Below are the code and all the weights of a small trained network. Each question names an input and a target symbol and asks about switching units off, where a switched-off unit gives its printed mean instead of its output.

import numpy as np


def w(rows, s, z=0):
    codes = np.array(rows[::2]) - 128.0
    scale = np.full(codes.shape[1], s)
    scale[-1] = z or s
    return codes * scale


def f(y):
    return y / 2 * (1 + np.tanh(0.7978845608 * (y + 0.044715 * y**3)))


def softmax(a):
    e = np.exp(a - a.max(-1, keepdims=True))
    return e / e.sum(-1, keepdims=True)


def log_softmax(a):
    a = a - a.max(-1, keepdims=True)
    return a - np.log(np.exp(a).sum(-1, keepdims=True))


def net(x, mask):
    ids = ['βδζμσφψω'.index(c) for c in x.split()]
    T = len(ids)
    res = E[ids] + P[:T]
    u = 0
    for l in range(2):
        q, k, v = (res @ M[l].T for M in (Q, K, V))
        z = softmax(np.where(np.tri(T) > 0, q @ k.T / 4**0.5, -1e9)) @ v
        res = res + np.where(mask[u], z, O[l][:, -1]) @ O[l][:, :-1]
        u += 1
        y = f(res @ A[l][:, :-1].T + A[l][:, -1])
        res = res + np.where(mask[u : u + 4], y, B[l][:, -1]) @ B[l][:, :-1]
        u += 4
    return log_softmax(res[-1] @ U[:, :-1].T + U[:, -1])


Q, K, V, O, A, B = {}, {}, {}, {}, {}, {}
E = w([
[48,204,195,43,159],'β',
[228,99,132,97,15],'δ',
[166,143,44,61,129],'ζ',
[82,196,174,66,135],'μ',
[138,133,254,104,172],'σ',
[85,172,103,65,211],'φ',
[109,133,45,104,52],'ψ',
[139,220,137,194,223],'ω',
],0.015)
P = w([
[210,242,170,63,21],'0',
[140,233,130,80,35],'1',
[81,203,120,30,108],'2',
[147,134,88,151,67],'3',
[14,120,168,1,213],'4',
[150,129,65,128,92],'5',
[62,71,120,64,217],'6',
[78,133,122,89,148],'7',
[51,103,123,63,220],'8',
[41,162,162,115,110],'9',
[223,145,34,219,127],'10',
[159,158,100,185,160],'11',
[138,127,113,219,104],'12',
],0.0054)
Q[0] = w([
[127,233,50,94,171],'0.h0',
[131,79,195,255,136],'0.h0',
[10,25,4,160,185],'0.h0',
[156,129,78,185,201],'0.h0',
],0.0092)
K[0] = w([
[30,167,26,255,216],'0.h0',
[147,236,149,141,114],'0.h0',
[178,76,87,22,142],'0.h0',
[16,229,166,178,136],'0.h0',
],0.0062)
V[0] = w([
[118,26,106,115,81],'0.h0',
[236,248,86,153,196],'0.h0',
[146,1,90,139,80],'0.h0',
[70,251,97,139,84],'0.h0',
],0.0079)
O[0] = w([
[167,220,66,116,71,26],'0.h0',
[120,133,84,92,235,245],'0.h0',
[231,159,2,81,128,4],'0.h0',
[123,18,47,62,87,197],'0.h0',
],0.0062,0.012)
A[0] = w([
[182,90,149,115,28,252],'0.n0',
[83,142,2,33,85,156],'0.n1',
[217,47,178,73,152,206],'0.n2',
[67,131,159,100,144,21],'0.n3',
],0.0088,0.0023)
B[0] = w([
[79,116,45,50,206,140],'0.n0',
[125,68,254,166,132,176],'0.n1',
[27,207,100,98,107,178],'0.n2',
[168,120,115,186,86,254],'0.n3',
],0.009,0.0087)
Q[1] = w([
[72,67,182,93,113],'1.h0',
[180,204,51,8,46],'1.h0',
[254,36,159,147,143],'1.h0',
[123,107,53,153,28],'1.h0',
],0.0063)
K[1] = w([
[31,76,36,134,203],'1.h0',
[90,90,255,230,101],'1.h0',
[93,220,172,101,44],'1.h0',
[142,10,108,170,65],'1.h0',
],0.0075)
V[1] = w([
[1,98,88,53,26],'1.h0',
[143,182,164,135,40],'1.h0',
[100,41,101,26,248],'1.h0',
[88,251,124,85,142],'1.h0',
],0.0072)
O[1] = w([
[110,244,60,178,52,133],'1.h0',
[167,131,160,81,114,52],'1.h0',
[115,101,63,101,133,252],'1.h0',
[88,158,113,90,153,136],'1.h0',
],0.011,0.015)
A[1] = w([
[158,249,140,153,234,208],'1.n0',
[244,131,159,108,254,5],'1.n1',
[235,74,171,132,99,10],'1.n2',
[167,32,122,128,126,238],'1.n3',
],0.0076,0.0014)
B[1] = w([
[85,138,158,172,129,227],'1.n0',
[199,124,84,112,73,185],'1.n1',
[117,194,131,160,191,117],'1.n2',
[133,164,133,253,73,255],'1.n3',
],0.014,0.0049)
U = w([
[142,171,164,128,86,1],'β',
[165,176,142,115,137,14],'δ',
[150,130,144,90,108,44],'ζ',
[97,219,92,119,88,45],'μ',
[92,155,239,93,92,128],'σ',
[65,158,70,1,134,191],'φ',
[98,94,147,96,28,213],'ψ',
[76,64,155,168,153,176],'ω',
],0.0072,0.0025)

Each question gives the input, a string of symbols that net reads in full, and the target symbol t.
The units are the heads (4 rows each of Q, K, V and O) and the neurons (one row each of A and B). Each row of codes is followed by its name. A weight is (code - 128) times the scale printed after its matrix; where a second scale follows, it is the last column's (O, A, B and U).
mask holds one flag per unit, layer by layer, with each layer's heads first. A switched-off unit (its flag False) gives its mean, the last column of its rows in O or B, instead of its output. The means were averaged over made-up inputs and are rounded, as every weight is.
A unit's drop is (log p(t) with every unit on - log p(t) with that unit switched off) / (log p(t) with every unit on - log p(t) with every unit switched off).
The circuit of an input: a set's keep is (log p(t) with only the set's units on - log p(t) with every unit switched off) / (log p(t) with every unit on - log p(t) with every unit switched off). Starting from all 10 units, units are removed one at a time, each time the one whose removal leaves the highest keep (on an exact tie, the one counted first), for as long as the keep stays at least 0.8.
units of the circuit, in order: the units of the circuit, biggest drop first
unit that matters most: the unit with the biggest drop
k most important neurons: the k neurons with the biggest drops, biggest first
top k neurons in layer l: the k neurons of layer l with the biggest drops, biggest first
drop when u is switched off: that unit's drop, to one decimal
input ω ψ δ ω ψ ω ω ω ω ζ φ, target φ: unit that matters most : 0.n0
input ω ω δ ψ ω ω ω β ω, target μ: units of the circuit, in order : (1.h0; 0.n0; 0.n2)
input μ ω σ ψ ω δ ψ σ ω ω β σ β, target μ: units of the circuit, in order : (0.n0; 1.h0; 0.n2)
input ζ ω ω φ σ σ ω β φ σ δ, target φ: units of the circuit, in order : (0.n2; 0.n0)
input φ δ ω ω ψ σ, target φ: units of the circuit, in order : (0.n1; 1.n3; 0.n2)
input σ ψ β, target ψ: top 2 neurons in layer 0 : (0.n1; 0.n0)
input σ ψ σ ω ω σ μ δ ω ψ φ σ, target μ: units of the circuit, in order : (0.n0; 1.h0; 0.h0)
input φ σ ω ψ φ δ ψ, target μ: 2 most important neurons : (0.n0; 0.n1)
input β β δ ω ω σ σ ω ω ω β, target μ: top 3 neurons in layer 0 : (0.n0; 0.n3; 0.n2)
input φ φ ω ω σ ω δ ω σ φ, target μ: units of the circuit, in order : (0.n0; 1.h0; 0.n2)
input ω ω β, target ω: 2 most important neurons : (0.n3; 0.n2)
input φ δ φ σ σ ω ζ σ ω σ μ, target φ: top 2 neurons in layer 0 : (0.n1; 0.n0)
input σ σ β, target σ: units of the circuit, in order : (1.h0; 0.h0; 0.n3)
input δ σ σ ω ω ζ ω σ σ β φ, target φ: 3 most important neurons : (1.n3; 0.n0; 0.n1)
input ω σ φ μ β φ ω ω δ σ μ, target μ: units of the circuit, in order : (0.n0; 1.h0; 0.n2; 0.h0)
input δ σ ω φ σ ω ψ, target φ: 4 most important neurons : (0.n0; 0.n1; 0.n3; 1.n3)
input ω ω ψ, target ω: most important neuron : (0.n1)
input ψ ω φ ω φ ω μ δ σ, target φ: top 3 neurons in layer 0 : (0.n1; 0.n0; 0.n2)
input ω ω ω ω δ ω σ σ φ σ ω μ, target φ: 3 most important neurons : (0.n0; 0.n1; 1.n3)
input ω ψ δ, target φ: 3 most important neurons : (0.n0; 0.n3; 0.n2)
input σ σ σ, target σ: drop when 0.h0 is switched off : 0.6
input ω ζ ψ ω ζ σ δ μ φ ψ ω σ ω, target μ: drop when 0.n0 is switched off : 1.0
input σ σ ω ω ω δ ω ω σ, target μ: drop when 1.n1 is switched off : 0.0
input σ σ ω φ ω ω ω δ ω φ σ ω ψ, target φ: drop when 0.n2 is switched off : 0.2
